Below is a small trained network, with its code and all its weights. Each question gives an input and a class and asks what happens when units are switched off, that is, made to give their printed mean instead of their output.

import numpy as np


def w(rows, s, z=0):
    codes = np.array(rows[::2]) - 128.0
    scale = np.full(codes.shape[1], s)
    scale[-1] = z or s
    return codes * scale


def f(y):
    return y / 2 * (1 + np.tanh(0.7978845608 * (y + 0.044715 * y**3)))


def log_softmax(a):
    a = a - a.max(-1, keepdims=True)
    return a - np.log(np.exp(a).sum(-1, keepdims=True))


def net(x, mask):
    res = np.array(x, float).reshape(1, 6) / 4 @ E
    y = f(res @ A[0][:, :-1].T + A[0][:, -1])
    res = res + np.where(mask, y, B[0][:, -1]) @ B[0][:, :-1]
    return log_softmax(res[-1] @ U[:, :-1].T + U[:, -1])


A, B = {}, {}
E = w([
[123,158,127,177,12,93],'x0',
[135,152,52,65,113,82],'x1',
[248,165,102,146,130,181],'x2',
[129,128,127,128,130,127],'x3',
[131,128,128,130,131,126],'x4',
[132,131,131,126,130,124],'x5',
],0.014)
A[0] = w([
[134,97,124,84,207,154,233],'neuron 0',
[175,126,106,105,155,163,135],'neuron 1',
[109,115,106,74,137,107,172],'neuron 2',
[121,109,203,197,141,169,255],'neuron 3',
[114,136,98,104,94,96,175],'neuron 4',
[97,121,158,164,113,108,210],'neuron 5',
[158,137,136,171,122,158,139],'neuron 6',
[254,171,97,150,124,187,193],'neuron 7',
[168,151,101,117,145,147,126],'neuron 8',
[118,132,168,174,142,156,201],'neuron 9',
[133,102,135,73,207,153,241],'neuron 10',
[133,139,142,166,129,148,151],'neuron 11',
[104,129,139,151,77,87,195],'neuron 12',
[124,174,126,175,35,112,169],'neuron 13',
[101,98,150,124,153,142,161],'neuron 14',
[105,89,145,110,153,130,192],'neuron 15',
[135,154,33,41,113,78,197],'neuron 16',
[158,123,130,135,155,169,141],'neuron 17',
],0.013,0.009)
B[0] = w([
[121,151,141,121,184,173,240],'neuron 0',
[142,170,117,140,131,163,178],'neuron 1',
[101,152,127,88,150,111,185],'neuron 2',
[132,66,212,151,120,164,219],'neuron 3',
[102,137,110,127,120,95,180],'neuron 4',
[98,81,142,131,106,126,183],'neuron 5',
[172,130,144,161,109,135,160],'neuron 6',
[246,172,97,155,102,150,252],'neuron 7',
[168,174,110,135,128,144,167],'neuron 8',
[140,93,171,147,115,151,178],'neuron 9',
[119,146,141,100,207,167,245],'neuron 10',
[157,112,145,151,114,135,149],'neuron 11',
[81,106,130,148,102,105,192],'neuron 12',
[161,103,112,157,74,86,216],'neuron 13',
[117,109,146,116,153,144,170],'neuron 14',
[102,118,160,105,168,134,184],'neuron 15',
[106,188,66,92,138,91,247],'neuron 16',
[152,143,141,148,135,167,165],'neuron 17',
],0.013,0.017)
U = w([
[69,51,197,86,192,175,195],'0',
[178,155,175,181,169,212,111],'1',
[42,172,110,22,212,81,178],'2',
[160,221,38,81,165,175,35],'3',
[48,52,184,185,48,98,229],'4',
[211,89,152,189,38,125,37],'5',
[36,129,64,106,65,3,209],'6',
[190,173,18,153,67,46,6],'7',
],0.0063,0.0016)

Each question gives the input, the list of numbers given to net, and the class t.
The units are the neurons (one row each of A and B). Each row of codes is followed by its name. A weight is (code - 128) times the scale printed after its matrix; where a second scale follows, it is the last column's (A, B and U).
mask holds one flag per neuron, in row order. A switched-off neuron (its flag False) gives its mean, the last column of its row in B, instead of its output. The means were averaged over made-up inputs and are rounded, as every weight is.
A unit's drop is (log p(t) with every unit on - log p(t) with that unit switched off) / (log p(t) with every unit on - log p(t) with every unit switched off).
The circuit of an input: a set's keep is (log p(t) with only the set's units on - log p(t) with every unit switched off) / (log p(t) with every unit on - log p(t) with every unit switched off). Starting from the 12 units with the biggest drops (on a tie, the unit counted first), units are removed one at a time, each time the one whose removal leaves the highest keep (on an exact tie, the one counted first), for as long as the keep stays at least 0.8.
units of the circuit, in order: the units of the circuit, biggest drop first
most important unit: the unit with the biggest drop
top k neurons: the k neurons with the biggest drops, biggest first
drop of u: that unit's drop, to one decimal
input [1,-5,4,3,-2,-8], class 5: units of the circuit, in order => [neuron 10; neuron 0]
input [7,1,0,-5,-3,5], class 6: units of the circuit, in order => [neuron 7; neuron 3; neuron 12]
input [2,1,5,4,6,5], class 7: most important unit => neuron 3
input [1,5,5,1,-3,-5], class 7: units of the circuit, in order => [neuron 10; neuron 0]
input [2,0,1,7,-2,3], class 5: units of the circuit, in order => [neuron 16; neuron 10]
input [1,3,8,7,0,4], class 7: units of the circuit, in order => [neuron 10; neuron 7]
input [0,-6,-1,-6,7,6], class 0: top 2 neurons => [neuron 7; neuron 13]
input [-7,8,0,2,-7,-3], class 2: top 2 neurons => [neuron 7; neuron 2]
input [1,-8,-7,-4,-2,-7], class 4: top 2 neurons => [neuron 10; neuron 0]
input [-1,0,0,-2,2,-7], class 0: top 2 neurons => [neuron 7; neuron 16]
input [8,0,-5,-1,-8,-2], class 4: top 2 neurons => [neuron 16; neuron 5]
input [5,-4,0,-1,6,4], class 4: drop of neuron 7 => 0.4
input [5,1,7,4,1,8], class 7: drop of neuron 3 => 0.2
input [-5,-8,0,6,-3,-3], class 0: units of the circuit, in order => [neuron 7]
input [1,-3,-3,7,3,-5], class 4: top 2 neurons => [neuron 10; neuron 0]
input [2,-1,-8,-1,6,6], class 4: drop of neuron 10 => 0.1
